Below is a small trained network, with its code and all its weights. Each question gives an input and a class and asks what happens when units are switched off, that is, made to give their printed mean instead of their output.

import numpy as np


def w(rows, s, z=0):
    codes = np.array(rows[::2]) - 128.0
    scale = np.full(codes.shape[1], s)
    scale[-1] = z or s
    return codes * scale


def norm(h):
    return h / np.sqrt((h * h).mean(-1, keepdims=True) + 1e-5)


def f(y):
    return y / 2 * (1 + np.tanh(0.7978845608 * (y + 0.044715 * y**3)))


def log_softmax(a):
    a = a - a.max(-1, keepdims=True)
    return a - np.log(np.exp(a).sum(-1, keepdims=True))


def net(x, mask):
    res = np.array(x, float).reshape(1, 2) / 4 @ E
    u = 0
    for l in range(2):
        y = f(norm(res) @ A[l][:, :-1].T + A[l][:, -1])
        res = res + np.where(mask[u : u + 12], y, B[l][:, -1]) @ B[l][:, :-1]
        u += 12
    return log_softmax(norm(res)[-1] @ U[:, :-1].T + U[:, -1])


A, B = {}, {}
E = w([
[125,178,95,152,99,202,156,215,206,59,166,87],'x0',
[132,86,105,247,197,87,219,164,155,117,86,182],'x1',
],0.014)
A[0] = w([
[81,132,123,150,99,134,126,93,125,108,193,80,3],'L0N0',
[90,102,155,121,127,127,105,175,147,70,136,125,123],'L0N1',
[111,154,179,141,121,149,118,125,148,146,62,99,9],'L0N2',
[99,161,51,161,140,152,209,126,186,78,172,113,90],'L0N3',
[190,97,136,136,182,106,152,138,112,123,123,128,172],'L0N4',
[103,108,64,115,138,149,129,139,87,158,121,115,36],'L0N5',
[107,167,104,92,79,200,150,128,201,65,189,125,126],'L0N6',
[107,103,149,136,119,114,98,77,121,121,85,147,62],'L0N7',
[95,129,142,69,123,145,141,77,95,144,111,127,91],'L0N8',
[64,208,137,61,101,236,51,168,126,133,167,94,123],'L0N9',
[75,128,88,254,145,152,187,163,196,69,132,188,96],'L0N10',
[140,121,133,154,149,132,123,175,142,140,126,154,6],'L0N11',
],0.0084,0.0057)
B[0] = w([
[173,161,47,182,99,120,120,115,100,173,141,151,128],'L0N0',
[175,95,188,86,118,165,92,141,139,119,96,205,148],'L0N1',
[173,148,95,192,87,159,205,80,117,150,156,126,116],'L0N2',
[191,121,254,86,81,108,89,101,224,124,129,172,209],'L0N3',
[164,76,115,99,126,104,99,164,158,100,57,79,165],'L0N4',
[151,111,103,137,73,88,122,170,143,162,144,145,117],'L0N5',
[162,169,191,57,145,118,104,75,228,116,125,166,230],'L0N6',
[159,146,107,95,164,175,114,142,233,45,101,158,144],'L0N7',
[108,128,110,201,220,95,170,148,178,87,142,129,156],'L0N8',
[44,66,83,210,189,79,164,176,42,125,126,91,239],'L0N9',
[49,100,53,151,148,121,166,155,13,151,130,60,248],'L0N10',
[175,116,193,141,153,101,135,108,59,188,144,155,127],'L0N11',
],0.0076,0.013)
A[1] = w([
[86,137,97,115,86,166,92,115,59,171,207,83,2],'L1N0',
[85,154,177,53,96,161,61,101,50,176,185,32,57],'L1N1',
[127,116,166,94,75,173,132,211,131,102,180,153,88],'L1N2',
[174,82,106,204,101,133,187,118,129,190,103,186,99],'L1N3',
[78,98,133,92,173,86,95,176,122,134,98,130,161],'L1N4',
[94,60,242,86,62,115,96,110,106,193,125,118,87],'L1N5',
[231,113,188,80,110,113,53,34,75,230,121,252,64],'L1N6',
[145,76,148,144,153,96,113,120,51,166,146,159,149],'L1N7',
[145,205,136,118,59,223,150,164,198,62,158,113,50],'L1N8',
[171,120,121,66,29,92,89,136,122,173,72,76,212],'L1N9',
[61,163,71,99,90,174,72,78,108,186,218,65,32],'L1N10',
[98,156,132,88,91,117,119,156,66,132,203,109,41],'L1N11',
],0.012,0.008)
B[1] = w([
[98,56,93,249,194,135,226,228,68,160,91,121,153],'L1N0',
[164,46,133,188,196,100,239,196,91,157,62,89,192],'L1N1',
[180,109,151,93,157,130,111,73,175,152,67,79,174],'L1N2',
[150,91,133,164,178,156,174,180,81,201,122,83,163],'L1N3',
[99,179,87,131,95,107,129,114,96,107,149,173,254],'L1N4',
[46,192,79,185,141,73,129,73,108,106,145,196,161],'L1N5',
[213,161,196,41,100,186,49,112,231,106,97,48,177],'L1N6',
[127,141,194,84,96,183,99,118,210,96,156,116,202],'L1N7',
[189,132,209,37,131,179,47,72,182,139,122,105,190],'L1N8',
[104,210,101,77,54,127,65,64,158,48,218,154,145],'L1N9',
[149,86,49,187,85,170,198,196,28,194,173,223,166],'L1N10',
[105,94,101,193,154,68,183,174,95,191,87,131,150],'L1N11',
],0.014,0.015)
U = w([
[100,34,98,174,235,109,230,216,37,168,34,45,183],'0',
[192,138,233,4,178,188,77,94,250,52,42,30,231],'1',
[18,210,58,133,72,55,74,61,78,36,186,184,235],'2',
[201,91,137,196,41,179,88,60,161,242,174,212,1],'3',
[228,108,43,198,30,181,84,48,151,224,170,183,1],'4',
[217,128,188,230,60,205,65,96,107,177,164,164,1],'5',
[222,124,164,228,19,168,72,96,165,237,160,203,1],'6',
[192,110,171,218,35,196,73,93,139,225,161,184,1],'7',
],0.015,0.0099)

Each question gives the input, the list of numbers given to net, and the class t.
The units are the neurons (one row each of A and B). Each row of codes is followed by its name. A weight is (code - 128) times the scale printed after its matrix; where a second scale follows, it is the last column's (A, B and U).
mask holds one flag per neuron, layer by layer. A switched-off neuron (its flag False) gives its mean, the last column of its row in B, instead of its output. The means were averaged over made-up inputs and are rounded, as every weight is.
A unit's drop is (log p(t) with every unit on - log p(t) with that unit switched off) / (log p(t) with every unit on - log p(t) with every unit switched off).
unit that matters most: the unit with the biggest drop
k most important neurons: the k neurons with the biggest drops, biggest first
top k neurons in layer l: the k neurons of layer l with the biggest drops, biggest first
drop of u: that unit's drop, to one decimal
input [-1,0], class 2: unit that matters most => L1N1
input [-7,6], class 1: 4 most important neurons => [L0N9 L0N10 L1N7 L0N8]
input [-6,1], class 1: 2 most important neurons => [L0N10 L0N9]
input [2,-3], class 2: top 2 neurons in layer 0 => [L0N9 L0N10]
input [-5,2], class 1: 2 most important neurons => [L0N10 L0N9]
input [-2,-1], class 2: top 2 neurons in layer 0 => [L0N3 L0N8]
input [-6,4], class 1: 2 most important neurons => [L0N9 L0N10]
input [-3,-4], class 0: top 2 neurons in layer 0 => [L0N3 L0N6]
input [-3,-3], class 2: 3 most important neurons => [L0N10 L0N8 L1N6]
input [1,3], class 2: 3 most important neurons => [L1N1 L0N3 L0N9]
input [2,1], class 2: 2 most important neurons => [L0N10 L0N3]
input [8,6], class 1: 2 most important neurons => [L0N9 L0N3]
input [-5,1], class 1: 2 most important neurons => [L0N10 L0N9]
input [-7,0], class 1: unit that matters most => L1N6
input [1,-2], class 2: drop of L0N9 => 0.6
input [-1,-7], class 0: drop of L0N3 => 0.0
input [6,-8], class 0: drop of L0N9 => 0.9
